Each row has a name. After each piece below comes the name of the row it's from, unless a question asks for something else. Each question is about the rows just above it. Places in a row count from 1.

vupel: 215, -24, 33, 458
Zet: -812, 432, 266, -306
getib: -148, -114, 387, 262
vuse: -206, -25, -538, -242
zogil: 387, 261, -114, -148
vud: -24, 457, 215, 33
One entry of vud was changed: -24, 457, 216, 33. Where, and from what?
3, 215
-206, -25
vuse
Table of tags by key:
215 -> j_260
-206 -> j_694
-24 -> j_612
33 -> j_360
Join vud by its entry at place 1:
j_612
Which row holds these entries in another order? 262, -148, -114, 387
getib
Put -24, 33, 458, 215 back in order: which row is it?
vupel

zogil: 540, 169, 568, -129, -154
guke: -207, -66, -219, 53, 33
Bez: 517, 167, 556, -145, -45
nuzo: 602, 184, 608, -103, 37
Zet: 632, 195, 654, -204, 98
vud: -134, -46, -147, 53, -269
Nof: -103, 184, 602, 608, 53
mir: 300, 102, 348, -59, -26
vuse: 391, 126, 421, -55, 144
53, -269
vud
The row with 602, 184, 608, -103 is
nuzo
One entry of Bez was changed: 517, 168, 556, -145, -45. Where, and from what?
2, 167

vuse: -190, -546, -503, 75, -340, -427, -322
Nof: -562, -178, -658, 85, -134, -485, -624
getib: -417, -135, -403, -129, 167, -428, -415
nuzo: -630, -85, -693, -100, -352, -513, -550
mir: -282, 245, -213, -618, -621, -185, 166
gar: -503, 76, -546, -190, -427, -340, -322
Where in the named rows is 166?
mir, 7
-546, -503, -427, -340, -322, -190, 76 is which row reordered?
gar
-550 is at row and place
nuzo, 7

gar: 269, -283, -158, -518, 84
mir: 668, -312, -326, -286, 233
vupel: -312, 668, -424, 470, 77
getib: -267, -175, -486, 279, -462
Bez: 195, 422, 554, -440, 157
Nof: -855, 471, -413, 459, 702
nuzo: -267, -175, -485, -462, 279
Zet: -29, 749, 240, 496, 470
One entry of Nof was changed: -855, 471, -413, 459, 703. Where, and from what?
5, 702
Which row holds these entries in another order? -485, -462, 279, -267, -175
nuzo
Where does -855, 471, -414, 459, 702 differ from Nof, and what was there?
3, -413
Which row holds 668, -312?
mir

vuse: 660, 532, -764, -724, -617, 120
guke: 611, -194, -111, -813, -65, -8
Bez: 102, 193, -747, -494, 61, 247
getib: -81, 563, -425, -545, -8, -170
mir: -60, 18, -454, 79, -585, -117
tags:
-616 -> j_322
660 -> j_651
-8 -> j_314
-585 -> j_395
61 -> j_282
-617 -> j_134
Look up the entry of vuse at place 5 in the table:
j_134
Where in the named rows is 120?
vuse, 6
Where does 103, 193, -747, -494, 61, 247 differ from Bez, and what was there?
1, 102
Where does -60, 18, -453, 79, -585, -117 differ from mir, and what was there?
3, -454
660, 532, -764, -724, -617, 120
vuse

vupel: -5, -595, -294, 130, -20, 29, -406, -270
Zet: 322, 388, 736, -59, 509, 120, 243, 388
gar: -173, -32, 202, -23, -138, 2, 393, 248
getib: -5, -595, -294, 130, -20, 582, 554, 854
Nof: 177, -8, -4, 156, 78, 116, 3, -248
nuzo: -173, 584, 202, -23, -138, 2, 393, 248
One entry of Nof was changed: 176, -8, -4, 156, 78, 116, 3, -248. Where, and from what?
1, 177
key -> tag
-8 -> j_981
-595 -> j_554
388 -> j_16
-32 -> j_913
116 -> j_931
117 -> j_408
-9 -> j_233
Join Nof by its entry at place 2:
j_981
One entry of Nof was changed: 177, -8, -4, 156, 78, 116, 4, -248. Where, and from what?
7, 3

getib: -80, 17, 71, -60
vupel: 28, -44, -148, -16
guke: -28, -132, -33, -33
vud: -760, -361, -545, -176
Nof: -124, 88, -8, 86
mir: 194, 895, 280, -354
nuzo: 13, 139, -104, 72
zogil: 17, -59, 71, -80
Bez: -124, 88, -8, 52
Zet: 37, 586, -362, 472
gar: 197, -62, -367, -125
Row and place of 280 in the named rows:
mir, 3
Row and place of 72 in the named rows:
nuzo, 4
The row with -80, 17, 71 is
getib
Which row holds these entries in another order? -80, 17, -59, 71
zogil
One entry of guke was changed: -28, -132, -33, -34. Where, and from what?
4, -33

vupel: 10, -161, -64, 206, 411, -56, -244, 554, 10, -119, -164, 533, 2, -213, 332, -433, 102, 1, -659, 132, -166, -204, -273, -115
nuzo: 554, -273, -213, -56, -119, -115, -205, 206, 1, -244, -64, 411, -659, -161, 102, -433, 332, -166, -164, 533, 10, 132, 10, 2
Nof: 251, 145, -87, 108, 322, -109, -243, 404, 144, -157, 18, 442, -35, 26, 320, -416, 173, 51, -650, -137, -74, -30, -258, 49
getib: -7, -199, -93, 251, 493, -63, -312, 594, -29, -139, -202, 558, 59, -297, 309, -488, 22, -13, -702, 206, -166, -253, -268, -141
Where does 10, -161, -64, 206, 411, -56, -244, 554, 10, -119, -164, 533, 2, -212, 332, -433, 102, 1, -659, 132, -166, -204, -273, -115 differ from vupel, and what was there?
14, -213
Changed vupel: 10, -161, -64, 206, 410, -56, -244, 554, 10, -119, -164, 533, 2, -213, 332, -433, 102, 1, -659, 132, -166, -204, -273, -115. Place and old value:
5, 411
Which row holds these entries in another order? -659, -433, -273, -244, -213, -204, -166, -164, -161, -119, -115, -64, -56, 1, 2, 10, 10, 102, 132, 206, 332, 411, 533, 554
vupel
Where does -7, -199, -93, 251, 493, -63, -311, 594, -29, -139, -202, 558, 59, -297, 309, -488, 22, -13, -702, 206, -166, -253, -268, -141 differ from getib, and what was there?
7, -312
Row and place of -243 in the named rows:
Nof, 7

gar: -216, 311, 226, -243, -652, -384, -41, -681, 454, 168, 472, 21, 580, 280, -271, 712, 551, 555, -416, 637, -156, 371, -465, 268, 363, -326, 628, -671, 730, 374, 431, -612, 720, -496, 289, -270, -125, 698, -402, 447, 314, -231, -165, 415, -385
vud: -597, 57, -554, -558, 655, 208, 269, -236, -223, -291, 376, 315, 580, 607, -493, 88, -709, 123, 634, -200, -84, -571, 267, -547, 332, -679, -668, 65, 150, 358, 280, -326, -624, -122, -599, -678, 219, -266, 132, -540, 368, 689, 706, 316, -449
zogil: -229, -627, 682, 118, 706, -502, 24, 573, -179, 31, 96, 163, -141, -353, -680, -642, -595, -227, 534, -364, 688, -489, -559, 357, 489, 623, -76, 444, -315, -489, 444, -685, 648, -473, -50, 79, 641, 595, 516, 181, 326, -91, 240, 448, 710
getib: -398, -189, 707, -14, -247, -730, 136, 60, 271, -253, 605, -490, 99, -201, 132, -81, -715, 611, 624, 250, 242, 541, 671, -554, 55, 111, -651, -277, -502, -281, -426, 105, 37, -378, -225, -507, 317, 229, 304, 422, 358, -390, -82, -301, -443
Zet: -432, -664, 104, -367, -275, 350, 459, -118, -158, -86, 342, 717, -682, -67, 279, -24, 265, 640, -361, 647, 421, -95, 267, -208, 232, 202, 127, 695, -297, -604, 553, 172, 271, -425, 580, -364, 427, -333, -101, 577, 582, 198, -635, -583, -171
Bez: 122, 502, -155, 261, -179, 598, 723, 677, -703, 509, -65, -440, -69, -618, -712, 59, 400, -627, -352, -364, 180, -418, 614, 600, -706, 109, -694, 338, 590, -384, -381, 406, -670, -640, -249, 653, -460, -537, -230, 445, 395, 195, 316, -573, -475
vupel: -384, 712, 454, -216, 720, 268, -41, -271, 371, -417, 698, 472, -402, 555, -326, 226, 314, -125, 168, -156, -652, 447, 431, 311, 280, 21, 580, -243, 730, 637, -612, -496, -231, 289, -385, 628, -671, -165, -681, 363, 374, 415, -270, 551, -465
nuzo: -239, 513, -384, 490, 311, 294, -319, 725, 343, -44, -329, -141, -491, 140, -647, 572, 214, 32, 722, -42, 284, -560, 562, -642, 244, 91, 446, -143, -696, -595, -665, -723, -625, -34, -402, -496, -718, -598, 424, -235, -416, 724, -661, -77, 538
tags:
-706 -> j_274
21 -> j_33
232 -> j_485
280 -> j_104
244 -> j_218
332 -> j_902
Look up the entry of vupel at place 25 in the table:
j_104
Which row holds -200, -84, -571, 267, -547, 332, -679?
vud
Which row holds these entries in another order? -156, 371, -465, 268, 363, -326, 628, -671, 730, 374, 431, -612, 720, -496, 289, -270, -125, 698, -402, 447, 314, -231, -165, 415, -385, -216, 311, 226, -243, -652, -384, -41, -681, 454, 168, 472, 21, 580, 280, -271, 712, 551, 555, -416, 637
gar
454, 168, 472, 21, 580, 280, -271 is in which row?
gar

vud: -430, -248, 317, -106
Zet: -270, 56, -57, 581
gar: -270, 56, 472, 711
nuzo: -606, -419, 472, -373
mir: -430, -57, 56, 708
The row with 56, -57 is
Zet
tags:
711 -> j_183
317 -> j_536
-106 -> j_198
The tag of vud, keyed by place 4:
j_198
The row with -606, -419, 472, -373 is
nuzo
Where does -606, -419, 471, -373 differ from nuzo, and what was there?
3, 472

mir: -461, -497, -216, 19, 66, 157, 292, 181, 512, 441, 463, 474, 465, 526, 542, 530, 538, 498, 430, 389, 193, 129, -65, -12, -234, -282, -484, -470, -553, -582, -644, -680, -625, -654, -584
vuse: -521, -359, -286, 18, 3, 136, 249, 342, 236, 431, 476, 467, 562, 498, 525, 543, 519, 514, 460, 361, 354, 190, -202, -98, -166, -281, -459, -442, -526, -553, -627, -659, -750, -667, -568
gar: 437, 483, 307, 189, 84, -100, -152, -255, -363, -437, -462, -567, -651, -649, -682, -671, -634, -547, -442, -325, -122, -22, 170, 203, 381, 405, 627, 450, 464, 497, 504, 527, 737, 533, 492
Zet: -286, 18, 562, -442, 361, -526, 460, -667, -359, 236, -98, 190, 476, 543, -459, -568, -659, 136, -521, 354, 519, 498, -202, 342, -166, 250, -281, 525, -750, 431, 514, 467, -627, 3, -553
vupel: -426, -462, -572, -643, -662, -698, -667, -616, -621, -417, -324, -140, 1, 149, 246, 336, 363, 434, 452, 477, 420, 508, 555, 624, 484, 509, 339, 395, 296, 206, 63, -45, -106, -270, -294
Which row holds these entries in another order? -627, -750, 431, -98, 361, 136, -659, -281, 498, 476, 562, -526, 525, 467, -202, 236, -521, -442, 460, 249, 514, -166, -553, -359, -459, 519, 18, -568, 190, -667, 543, 3, -286, 354, 342
vuse
Where does -521, -359, -286, 18, 3, 136, 249, 342, 236, 431, 476, 466, 562, 498, 525, 543, 519, 514, 460, 361, 354, 190, -202, -98, -166, -281, -459, -442, -526, -553, -627, -659, -750, -667, -568 differ from vuse, and what was there?
12, 467

mir: 92, 194, -181, -92, -103, -196, -54, 113, 26, -334, 210, 12, 140
guke: 113, 259, -181, -92, -103, -613, -54, 113, 782, -334, 210, -28, -6
vupel: 92, 194, -181, -30, -103, 182, -415, 522, -480, -334, 210, -340, 140
tags:
-55 -> j_850
-54 -> j_928
-415 -> j_720
-53 -> j_715
92 -> j_557
Look up the entry of mir at place 7 in the table:
j_928
Row and place of -480 in the named rows:
vupel, 9
Which row holds these entries in another order? -6, -28, 210, -334, 782, 113, -54, -613, -103, -92, -181, 259, 113
guke

